Each row has a class, written after it.
[ -7  -7  -7  12   7 -25  21  -4   0  23 -50  12  11  -3   5  -2  11   1
 -10  -5   0 -31  -1  18  12   6  -2  -3  20  19  -5 -12  22  -3 -25  21
 -30   1  30  12  14]	z91
[ 19  -8   9 -38  -7  -7  40  -7 -34  31   8  -2  73  59  30 -20  27  -3
 -15  23   5  24  23  -9 -14  -6  -5 -23 -27   1   5 -37 -20   8  -1   3
  15  30 -11 -41  -3]	z91
[ 22 -44 -26  15  -9  22  -4  -3   8  -3 -33 -12   2  25  54 -96  -2  55
 -19   2  32  31  13  35   9  28   3 -33   7  15   7  -3  21  -5   4  31
  -2 -28  49  10  -5]	z997
[ -6 -29  -9   6   3  -5 -10  24   2  28 -30  11 -39 -13  66 -25   8 -14
  42 -13 -20 -22 -11  18 -25 -16  -4  -2 -12  -4 -31  32 -25 -15  17  -8
  32 -21   6  33 -19]	z800
[ 13 -13  14  25  32 -22 -24   7  -1  -1  16  34 -36 -57   9   0 -34 -24
  48  25  28 -38  -7  -6 -36  21  17   5   7  -5 -11 -14   5 -47 -17 -49
  -6 -40  62  -3  -9]	z23
[ 20  10  15   1   7 -16  14 -33   1 -26 -33  23  -9   4  -2 -41 -31 -33
  26  59 -18  26  23  -6  15  -7   2  11   6 -10 -16  -5 -16  32  27  17
  -3  -3   5  12  12]	z874
[-15  35   8  44  -7  44 -21 -22  21 -50  62  14  20 -30   1   1  -7   1
 -38 -41  57  -9   0  -7  20  -2  13 -18  35  32  -8  -4  10   2  -1 -54
  -8 -14  41 -15  -3]	z904
[-27   1  20  18  36 -39   2   6  13  45 -25  -2 -40 -31 -46 -33 -30 -17
  53  15 -65 -22 -17 -22  -8  -3 -12   8  10 -10   8  18  10 -25  13 -21
 -19   8 -33   7  20]	z800
[ -4  18   9  -8  -4  22 -44  11  -9  39  64  29 -56  -5  38  13 -14   0
 -11  21  21 -39  -2 -34 -13  30  18  11   8 -23   0  47 -16 -34 -15   0
  -7   5 -12 -30  -9]	z997
[-13 -15  11 -25   5 -24 -32  -2  24  34 -19  26 -43 -44  24 -37  -6 -14
  34  -8  -5 -25   9 -10 -14   3   6   2  -7 -12 -35  12   0   7  -1 -12
  16   2  -4  -1 -16]	z874
[  5   2 -12 -14  12  -6  22  29 -11  -5 -27 -35  52  38  47  45 -43  35
  12  86  59 -13   6 -40 -16  46 -16  17 -36  17 -53 -25  -9   8 -40  -1
 -35 -34 -13 -27 -11]	z23
[ -8 -14 -18 -12  47  12  19   3 -18  18 -40   2  -5  25 -13 -58  -5 -37
 -41  36   7   3  12  21  23 -12  25  -4  46   4  10  15  36  14  -6  49
  -3 -24  -1 -32  17]	z739
[ -9  -2  -5   7  33  44 -21  39 -30  -3 -22 -13   2  -3  32  11  63 -34
   9 -27  -8 -14  -7 -19  -7 -24 -23  16 -15 -14  21  26   5 -16  -2   3
  12   1 -10  17  -8]	z487
[  3  54  12   4  -1  30 -11 -11  36  -3  56 -10  -1  23 -22  68  10 -24
 -26 -17  25  10 -10 -29  50  12  -1  22   1   8   3  25  -4  14  -3 -19
 -29   0  36 -12  26]	z487
[ -8  17  -6   8  40   1   3   7  -1 -23  16 -20 -10  -5  30   1 -12  -7
   7  -5  26  -2  -4  -9  -6  29  42  18  10 -15   8  -4  -1  23 -27  31
  -7   6 -18 -25  19]	z904
[ -4  21 -39 -27 -17  -8   7  20  21 -23  29   2 -29  15  41   9 -46  48
  41 -33 -21   2  -6   1 -23   3 -19   3   3 -27 -18  35  -1   5 -17   6
   3  10   3   5  17]	z997
[ 19  16  -2 -14  -5   0  32 -12 -12 -55  10  -7  -9  -5  47  -3  -5  15
   3  39   6  20  18 -13 -13  12  18  -1 -18  -1 -16   7 -32  14 -10   5
   7  23   3   1 -15]	z904
[-28  30  -9 -21 -15  55  -4  10 -28  12  21  13 -14  -5  28  -7 -55   5
  -8   9   3 -35   3  -4 -11 -54 -18 -18  17   5 -31  30 -19 -24 -19   0
   7 -12   3 -13  13]	z997
[ -4  -6 -14   3  37 -20 -16  -3  38  28 -31   1 -46 -13  61 -34 -15  24
   9   3  -1  -9   3   7   8  35   9  -6   6  16 -38  13  11  17 -22   7
 -11   4  -6 -19  -1]	z91
[  0 -18  -6   1  24 -17 -12 -16  26 -19 -45   4 -18 -13 -13 -42  43  33
   8   4   3   9   9  32  20 -14  -2   6 -42  16  -1  -2  28  10  11 -25
 -19 -18  27  -5 -15]	z487
[ -2  15   5   0   2 -20  26 -22  27 -21 -20  -7  35 -36 -17  13  23 -62
   4  -5 -42  19  -9  -1  17 -16 -21  -8   4   8  -5 -18  -8  25   2 -26
  29   3  11  27  -5]	z739
[ 16   7  15  10  21 -22   6  11 -52  37 -40  15  16  74 -59 -28  47  54
 -17  51 -67  -5  22  22 -30 -14  15 -10 -14  -5  61 -12 -13  -5 -20   3
 -41 -35 -53 -32 -15]	z91
[ 25  16 -29 -37 -15   9  14   3   8  -9 -25 -11  20  37  10 -20  15   2
  -8 -34  14  21 -18   0  23  21   1 -26  10 -15  16   3  34  -5  -7 -12
 -29  -6  12   4  -1]	z91
[-23  21   0  32  -6   7  -8  21  22  51  28   8 -25 -38  -5 -16   3  11
   2   3 -10 -10   8   4  -8  22  28  22  76 -69 -14  36  -1 -29   5  17
   2  22 -44  14   1]	z23
[-14   1 -15  -4 -13 -55 -21  -6  -5   9  32  41   4  -9 -39  12   5  16
  27   8 -35 -26 -13   7 -12  -8 -28  -5   4  -3 -31  15  20 -27  11 -14
 -25  -8  -9 -41 -41]	z874
[ 27 -30   4  35  36  15   5 -28   2  21 -49  -1  -8 -27 -23 -42  15 -27
 -19  27   9  22  19  14  36  -1   4  -3  51   6  20  17  59   2  24  18
   5 -14 -23 -20  10]	z739
[ 12 -13  58 -45 -39  23  25  -5  -8  26 -31 -12  59  31  38  53  -5 -48
 -18  74 -41   1  18 -23  -8 -50  34 -45  21  34 -43 -14  10  34 -30 -25
  12  -4  -9  -7  28]	z739
[ 32  39  -3   4 -13  36   3   8  -4 -11  40   0  17 -12 -17  27  34  -9
 -43 -14  19  -6  28 -17  19 -27  -1  28  23 -19   1  29 -14  19 -31 -13
 -11  -6  -9 -26  -1]	z91
[ 47 -33  26  18  -2  15   2  -9 -14 -15 -27   1   5   4 -20  31 -18  27
  35  29  37  12  10   1 -11 -17   8  17 -15 -22  -5  -8  15 -12  10 -35
 -11   5  22  -4   2]	z487
[ 40  10 -10  -1 -25 -35  31 -32  18  -8  24   7 -25   0   0 -19   1  23
  19  -9  -3  29  26  -7  19  23 -20  20 -14 -15   5  11 -15  -1   7  17
  12  21  19   7  17]	z23
[  5 -15  -2 -31   1  -3  -9  -5 -28 -12 -46  29   8  36  30 -55  32 -14
 -10  50 -22   4  19 -22   6 -36   5 -10  12   0  11  -4  24  -1 -13   9
  13   4  17  19   7]	z874
[ -9   3  -6  -1  -2  -4  17  -4  32   0  22 -39   5   1  11  19  -4 -15
 -17 -16  11  18   2  -8  18 -13  20   5  19  10 -16 -24   5 -20 -20  11
  -3  11  35  -9  24]	z904
[ -6   7 -20  19  27 -24 -15  -3  27  15  17  34 -34 -46  47 -23 -42  -6
  22 -18   1 -24   7   3 -35  14 -13 -33   5  33   5  10 -14  -7   3 -40
  -3 -23   0  -2  -4]	z904
[ 17  -7 -12 -43 -60 -12  12  -9 -36  22   9  17 -31 -13  28  -1 -51  25
   6  39  12 -25  30  -9  17  38  -9   6 -20  10 -39  -8 -23 -34 -24  15
   6  13 -11   4  33]	z23
[ 38  22  -1 -24 -26  -7   8  13  27 -11  39 -23 -28 -27   7 -23  -9  14
  43 -20 -29  -8  -3 -29 -15  23  -8  -3   9 -30 -17  59  -8  28 -41  -4
  23 -32   1  -3 -10]	z874
[ 50  -3  29   0 -19 -38 -38  -5   2  24  22  24 -34 -33  -2  46  -5 -32
  32 -17 -47  -9  14 -27 -41 -39   5  -1  -9 -45   3  -4  -8  19  -5 -17
 -33  22 -15  30 -13]	z487
[ -3  12 -27  -7   4  14 -27  -5  -8  23 -32 -17 -15 -21   5 -64 -18 -20
  -3  -5 -35  -2  19  -5   2 -22  -3   9  28 -16 -16  52 -14  13 -53  20
  -1 -23 -22  -6  18]	z800
[  3  25 -25  41   6  13   5  13   7  -8  30  18  41 -24   5  -8  19  18
 -41 -10   6 -43  12  10   3 -33 -63  26 -24   8   6  15 -38  -2 -21 -33
 -29   7 -15 -21 -12]	z487
[-21   2 -15 -11  38 -28   3  23  31  -9 -17  11 -10 -18  90 -19   3  -8
  31  11  15  -8 -15  -7   0   5   2 -24 -14  19 -40   2 -13  35   7   2
   7   6  13  -8 -38]	z91
[  4  28  -1  18  14 -15 -17 -31  46 -16  53  -4 -24  13  -7 -15  16  -5
 -15 -31  13  21 -17 -24  43 -27  -6 -11  -7   5  -6 -37  42  13  39 -37
  -7 -10  38  24   1]	z487
[-10 -10  15 -20 -14 -14  24 -12  13  -6 -26  -7  26  31 -11 -37  58  -5
 -10  26  -3  21  18   9  33 -74  11  19 -15  -9 -26   4   5   8  19  29
   8  -3  22 -33 -25]	z739
[ 27 -17  -9 -18 -36  14 -31   3 -33  25 -14  24  37  -6  17 -27   1 -33
   4 -17 -37 -16  13  -9 -30 -12 -30 -35  34 -14 -12  23  19   0 -19 -15
   4 -20 -34  -2 -11]	z874
[ 40 -16   7   1 -31  -7  51 -35  14 -31 -10  10  20  15 -17 -20 -32 -36
 -41 -10  12  13  22 -12  43   5   0   8  40 -14  15 -29  12 -22  -3 -39
  -5  31  17  -6  22]	z800
[  1  18 -12  11  13 -21  23 -27   3  11 -14 -13  -7 -15  -7 -49 -15  24
   6  -3 -12   5  11   9  -5   6 -14  -1  -1  -3 -24  -3  -3  19 -12  19
  -6   4 -10   0   4]	z91
[ -3   0  -3  23  -1 -40  -6 -29  30   1  -3  28 -34 -44  37 -10 -18  -9
  34  -7  -3 -15  -1  -2  -7  21  -5  -6   3  -4 -16  19 -20  17   5   3
  20  -9   7   0 -24]	z997
[ 12  33   0   4  -1   4 -25 -27  -7  15  58  24   7 -15  23  -7  22  -8
 -39 -10 -15 -34  -8 -11   2  22 -23   9  -6  -2  -3  26 -22 -20 -47 -24
 -29  27  22 -16 -15]	z800
[  1   0  29 -48 -49  19 -34 -26 -15  17 -22   1  54 -10   1  -9 -23  -5
  19  37  -6  15  14  12 -14 -16  53 -22  20 -38 -26 -23  -3  16 -37 -38
   1   5 -27  -2  17]	z800
[  0   1  -1   4  24  13  -1 -12 -31 -14 -12   1  -8 -29  32 -63 -20  13
  21  46  34  28  32 -13  17  45  40  -1  17  -3   1  -1   1  13  -8  31
  25  -3  -7 -27  10]	z739
[  1  13   5  23  49   9 -36   1  15 -14  -8  33 -19  22 -21  27  23  19
 -35 -13  22 -27  -6  -4  37  23  10  18   3  22  32   9  27  22 -36 -26
 -46  -3  51 -15   6]	z487
[ -5 -26  29  -5   0  -4  29 -22 -12 -23 -27 -30  29 -23 -33 -10   5 -11
 -17  63  11   5   6  -8 -15  -5  16  -3   4 -12  19 -42  29 -20 -14   0
   2  13 -13   4   2]	z997
[ 15 -34  35   3  21  -4 -33  21   8  56 -12  17 -40 -26 -16  -8   4  26
   7  38 -19 -25  -6   0  -3 -21  -2  -6 -30  13 -24  -6  -2  31  19 -36
  -3  30 -24  16  -6]	z91
[ 25   2 -19  -4  50  40 -45  33 -26  36  59  13 -42 -22  -8  15 -34 -16
  -6 -26  22 -52  -1 -11  23  -7 -60  36 -18  26 -15  28  19   4  -4 -16
 -30 -30   4 -32  31]	z800
[-33   7 -12  -6  19 -16  11  11 -21  79  16   9  18  -6  -4 -47   2  19
 -14  26  29  -9  35  -8  19  38   4  11   0   5  17 -33  -2  -3   9  33
   2   9 -46 -21  42]	z23
[  9   0  -1 -21   9  -3   3  -3  20  42 -12  26 -37  48  -5 -38  35  16
  -3 -14 -27  17  -5  35  17   3  12  -7  16 -25  15  12  34  -4  48  19
  -8   3   5  21   5]	z874
[ -6  31   9 -33 -34 -11   2  11  21  51  -2  19  20  -4  23  97 -13 -44
  -6 -12   9 -60 -33 -40  27 -42  -6  -4  22  -2 -42 -22 -12  -9 -51 -29
   9  -8  70  38  -7]	z739
[-27  -3   6  -1  24   8 -13   3  10  75 -11  18  -4 -44 -18 -11  -2   2
 -17 -27 -12 -28  15   8  13 -18 -22  -3  20   0  -3  -6   1  12  -8   0
  10  17  -7  -8   3]	z997
[  44  -21  -28   -4  -16  -10   -9  -42  -37  -12  -47    9   27   12
  -16 -114   14   81   -6    2   11   30   13   49  -18   13   -3  -34
  -13  -21   33   -6   21    0  -28   18  -26   11    5   -5  -20]	z91
[ -3  11 -17 -10 -18 -10 -30  -2   6   6 -42  -1  44 -39  -8  12  19 -11
  11   4 -23  -2  21  -3 -13 -58 -37   4 -15   4 -11  13  -8  22 -36  -5
 -29  -6 -34   2   2]	z23
[ 20   6 -13 -15  11  -7  -8   6  -9   1 -15   6 -36   5  15  25 -24  -8
  45 -12  -6  -4  13 -42 -17 -34 -23   5   1 -24  -5  32   9   6  -7 -16
  17 -15 -16   0  -4]	z487
[ -4 -17  12 -11  17  -3  -7  23 -16  -4   0  29 -16  -4  29  33  24   4
  17  21 -22 -21  -1   5 -33  -4  -7 -20 -32  24  -1  14   6   2  13 -32
  -8  11   6  13 -16]	z487
[-37  45   7  -3   9  26   3  23   5 -35  22  -8  35 -31  25  12  13  -5
 -24 -14   7 -22  27  -6 -29  11 -12  10  13   7  44  14 -36  -2 -69  20
 -28  33 -14 -13  14]	z91
[ 35 -19  27  50  40  21 -26   8   7  33  21  -4 -50 -12  76  14   5 -22
  17   5   5   3 -12 -26  -7  29  47 -12  19   4 -13  12  -4   7  18 -16
  27   2 -10  -5   0]	z904
[ 22 -36  23 -25 -18   0   3  10 -17  -9 -13  -8  17   1  30 -28 -15  -7
   6  53  54  12  25 -31  12  30  59 -17   6  11  -6 -28  19   5 -10  16
 -17 -13  14 -36   7]	z874
[  5 -12   2 -10  -3  37  -4  62   5  12  67  23  39  15  56  54  11 -45
 -24   5 -15  -2  -7 -12 -20 -29  -8 -11  23  -6   4  36 -17   6  16  -7
 -16  54   2 -22   5]	z997
[ -6  22   3   4 -32   1   8  19 -11 -17  30  -1  54   9 -37  25  19 -23
  -5  -7   9 -28 -16 -36  -7 -35   1  17  17 -30  -7  12   5  19  -2 -18
 -13  -4  -7  12   1]	z904
[-37  14 -17  32  50  28   1   4  -2  19 -24  13   8 -15  19  -7 -11 -37
  14  -1  -7 -23   4   6   7 -12 -45  34   8   3   2  42 -38 -12 -12   0
  33  17 -13 -20  32]	z487
[-29  17 -13   8 -20  -3  -5  -9   0  29  -7  20   3 -15   3 -10 -48 -52
  -7 -14 -29 -19  18 -18 -10 -28 -52  -7  42  -9   0   3 -31 -69 -15  -5
   8  16 -33  -3   5]	z23
[  6  -3  -7 -13  11  10  -9   4  11  11  11  18  14 -15  18  -1  23  20
 -42  -3  42  -8   7  19  11  18   5 -11 -16  16  -9 -25 -13  20 -23 -25
   7  10  35   2 -19]	z23
[-41   7   1  19  -8   2   5   0  30   9 -15  21  33  -4  -5  42  19   5
 -50   6   9 -38 -13  14  31 -20  -3  16  -5  49 -18  16 -30  -6 -28 -18
 -37  49  36 -16  13]	z904
[-16  27 -24 -12   7 -26   0 -34  -3  25  12 -14  -8  -1 -11 -47  -3  14
   6  11  19  16  14 -10  27  -6 -10  18 -18  -5  -4 -16  -8   6   7  50
   5   2   2   3  21]	z904
[ 35   0 -12   4 -47  -6  14 -42  -9 -26 -25 -18   0 -22  36 -31 -51   5
   0  11  11  13  19  -8  24  54   9 -14   8   8 -24  -3 -12   4 -26  27
 -21   7 -19  -5  13]	z904
[ 36 -24  -3  20  -6 -17  -8   5  13 -17   6  23 -46 -31  25 -19 -10   7
  20   7   2 -16   8  18  -5 -12   1   9 -30   8 -20  19 -14  14  32 -35
 -14 -25 -16   4 -15]	z800
[-10  19 -13  33  -9  -8  21 -12  17 -19  30 -16  -1 -19  35 -49 -19 -22
   5 -31   0   9  -2  -9  30  -8   6   0  25  -6   0 -18 -12  -6  15  32
  10  17 -11   4  33]	z904
[ 35 -23 -20  -7   9 -25  -6 -19 -22   0  -4 -25 -15  -7  25 -28  -2  15
  10   6  -2  22  31   1  -8   0   8  22 -28  -7  -5 -26   2  -8 -29  18
  -7  -7 -13 -18  17]	z800
[-14  11  -2  15  27  -4  27 -23   5 -13  20  -6  -4  -4 -13 -19   0  36
 -22 -21   3   9   6   1  15  13 -12  -5  -1   8   9 -29   7  13   0   1
  25  18   3 -14  -5]	z997
[ -2 -11  20 -58 -23  20 -28   1 -10   2   1  -2  18   9 -47  26  43 -47
 -38  -8  14  15 -17  -4  46  27  36 -22  -9  14  -8 -41  30  32  14 -20
   4  -1  18  18  -2]	z874
[-22   7  21 -22  -3  35 -16   6  -9   3   8  22  14  -5   0  66  32 -27
 -42  -8  37 -11  -2 -26  37   7   9  11  -8  28  -5  -8   1 -28 -11 -30
 -11  46  51 -13  -7]	z739
[ 30   5   1  -3 -19 -17  -6   9   6   1 -21   0  -4 -49  16  36   6  -1
  47 -42  18 -17  16 -44  -5 -17 -17  18 -11 -30  -6  16  -1  26  -5 -29
  -1 -12 -40  12 -29]	z800
